Here is a tiny trained network, its code and every weight. The questions are about switching its units off for an input and a class, where a switched-off unit gives its printed mean instead of its output.

import numpy as np


def w(rows, s, z=0):
    codes = np.array(rows[::2]) - 128.0
    scale = np.full(codes.shape[1], s)
    scale[-1] = z or s
    return codes * scale


def norm(h):
    return h / np.sqrt((h * h).mean(-1, keepdims=True) + 1e-5)


def f(y):
    return np.maximum(y, 0)


def log_softmax(a):
    a = a - a.max(-1, keepdims=True)
    return a - np.log(np.exp(a).sum(-1, keepdims=True))


def net(x, mask):
    res = np.array(x, float).reshape(1, 5) / 4 @ E
    u = 0
    for l in range(2):
        y = f(norm(res) @ A[l][:, :-1].T + A[l][:, -1])
        res = res + np.where(mask[u : u + 10], y, B[l][:, -1]) @ B[l][:, :-1]
        u += 10
    return log_softmax(norm(res)[-1] @ U[:, :-1].T + U[:, -1])


A, B = {}, {}
E = w([
[37,173,209,170,106,88,151,71,106,202],'x0',
[168,73,137,190,172,2,101,70,90,47],'x1',
[27,192,46,157,196,93,135,137,167,127],'x2',
[96,172,161,56,149,153,86,69,39,91],'x3',
[10,97,171,190,119,74,149,181,100,163],'x4',
],0.0074)
A[0] = w([
[2,249,98,85,218,103,105,84,79,131,47],'L0N0',
[119,119,167,162,138,69,104,116,85,81,123],'L0N1',
[146,111,148,252,128,34,180,129,130,167,56],'L0N2',
[97,195,203,102,85,64,163,117,115,134,123],'L0N3',
[156,158,213,82,45,148,177,123,63,167,87],'L0N4',
[119,95,159,119,186,152,111,116,160,142,40],'L0N5',
[95,33,133,162,176,118,102,158,122,89,109],'L0N6',
[194,136,123,72,118,154,131,111,74,133,82],'L0N7',
[185,186,146,145,140,50,144,78,153,103,4],'L0N8',
[147,212,92,206,183,111,93,91,170,170,80],'L0N9',
],0.0083,0.0033)
B[0] = w([
[58,218,130,254,148,33,113,96,172,52,253],'L0N0',
[95,134,92,79,103,162,204,203,144,200,214],'L0N1',
[104,127,168,205,87,70,145,137,165,106,224],'L0N2',
[173,103,71,158,120,113,92,129,140,118,203],'L0N3',
[26,120,159,102,68,138,70,111,122,93,222],'L0N4',
[165,133,194,109,174,163,153,113,157,163,128],'L0N5',
[52,124,202,73,137,79,144,155,67,101,183],'L0N6',
[114,96,182,143,180,176,53,103,112,144,200],'L0N7',
[183,114,145,134,114,165,139,172,135,123,173],'L0N8',
[94,102,187,120,114,143,213,50,96,113,180],'L0N9',
],0.0095,0.0072)
A[1] = w([
[136,224,129,32,154,107,100,60,79,84,250],'L1N0',
[66,255,120,156,125,137,163,90,226,139,205],'L1N1',
[158,158,71,142,205,145,59,76,141,97,60],'L1N2',
[184,147,54,103,190,139,136,150,108,146,14],'L1N3',
[99,105,113,93,137,108,192,113,82,142,19],'L1N4',
[99,160,62,110,86,186,88,200,135,174,113],'L1N5',
[109,136,115,166,154,74,198,63,156,87,90],'L1N6',
[189,110,116,91,219,207,152,102,139,56,66],'L1N7',
[113,209,160,203,125,91,122,77,104,130,79],'L1N8',
[170,52,142,230,74,83,131,136,131,158,149],'L1N9',
],0.009,0.0024)
B[1] = w([
[52,134,128,193,26,161,127,176,223,75,193],'L1N0',
[99,103,89,134,102,104,235,211,70,115,254],'L1N1',
[76,232,184,84,252,72,125,83,123,17,167],'L1N2',
[175,179,241,198,138,49,53,169,66,71,145],'L1N3',
[153,54,118,113,255,138,166,65,156,89,135],'L1N4',
[245,43,45,169,132,172,180,116,93,202,171],'L1N5',
[159,149,174,149,47,82,77,16,40,186,214],'L1N6',
[134,232,128,24,181,83,126,67,189,193,181],'L1N7',
[123,112,117,184,135,83,149,161,198,83,218],'L1N8',
[100,230,69,231,162,116,90,119,118,147,203],'L1N9',
],0.0073,0.01)
U = w([
[95,51,143,67,179,72,158,160,43,106,94],'0',
[209,154,72,159,157,135,103,143,151,186,121],'1',
[102,74,178,115,35,216,48,112,101,133,164],'2',
[132,134,109,131,114,117,177,83,101,160,2],'3',
[118,108,28,165,96,176,231,207,123,181,88],'4',
[37,157,126,252,103,48,147,154,137,83,201],'5',
[143,202,141,59,184,133,98,112,175,66,127],'6',
[155,58,84,78,127,207,133,100,147,178,42],'7',
],0.016,0.0058)

Each question gives the input, the list of numbers given to net, and the class t.
The units are the neurons (one row each of A and B). Each row of codes is followed by its name. A weight is (code - 128) times the scale printed after its matrix; where a second scale follows, it is the last column's (A, B and U).
mask holds one flag per neuron, layer by layer. A switched-off neuron (its flag False) gives its mean, the last column of its row in B, instead of its output. The means were averaged over made-up inputs and are rounded, as every weight is.
A unit's drop is (log p(t) with every unit on - log p(t) with that unit switched off) / (log p(t) with every unit on - log p(t) with every unit switched off).
The circuit of an input: a set's keep is (log p(t) with only the set's units on - log p(t) with every unit switched off) / (log p(t) with every unit on - log p(t) with every unit switched off). Starting from the 12 units with the biggest drops (on a tie, the unit counted first), units are removed one at a time, each time the one whose removal leaves the highest keep (on an exact tie, the one counted first), for as long as the keep stays at least 0.8.
units of the circuit, in order: the units of the circuit, biggest drop first
k most important neurons: the k neurons with the biggest drops, biggest first
k most important neurons of layer l: the k neurons of layer l with the biggest drops, biggest first
drop when u is switched off: that unit's drop, to one decimal
input [-5,4,7,2,-8], class 6: units of the circuit, in order => L1N7; L0N2
input [-3,5,2,7,-4], class 6: units of the circuit, in order => L0N2; L1N1
input [3,-3,-5,7,5], class 2: units of the circuit, in order => L0N4
input [-3,6,-6,1,2], class 0: 2 most important neurons of layer 0 => L0N0; L0N6
input [4,3,-4,7,-6], class 2: 2 most important neurons => L0N4; L0N0
input [-8,6,-4,0,8], class 0: 2 most important neurons => L0N6; L0N0
input [-1,8,-8,7,7], class 0: 2 most important neurons => L0N0; L0N1
input [3,0,-2,2,-6], class 2: 2 most important neurons of layer 0 => L0N4; L0N0
input [-2,-5,-2,-3,-5], class 7: 2 most important neurons => L0N0; L1N5
input [-7,-5,-2,-1,-7], class 6: 2 most important neurons of layer 1 => L1N2; L1N7
input [-2,-7,-1,-2,-8], class 7: 2 most important neurons of layer 1 => L1N5; L1N9
input [5,-4,-6,8,4], class 2: 3 most important neurons => L0N4; L0N2; L1N9
input [-3,-1,-6,2,-6], class 6: 2 most important neurons of layer 1 => L1N7; L1N2
input [7,4,-6,7,-5], class 2: most important neuron => L0N0
input [-1,5,-3,-6,-8], class 1: 2 most important neurons of layer 0 => L0N8; L0N4
input [1,-5,3,-4,1], class 4: drop when L0N0 is switched off => 0.1
input [3,2,-5,8,-5], class 2: 2 most important neurons => L0N4; L0N0
input [2,7,-7,2,-5], class 2: drop when L0N0 is switched off => 0.3
input [2,-3,-2,-5,-2], class 4: drop when L0N0 is switched off => 0.4
input [-4,-8,3,3,0], class 4: units of the circuit, in order => L1N5
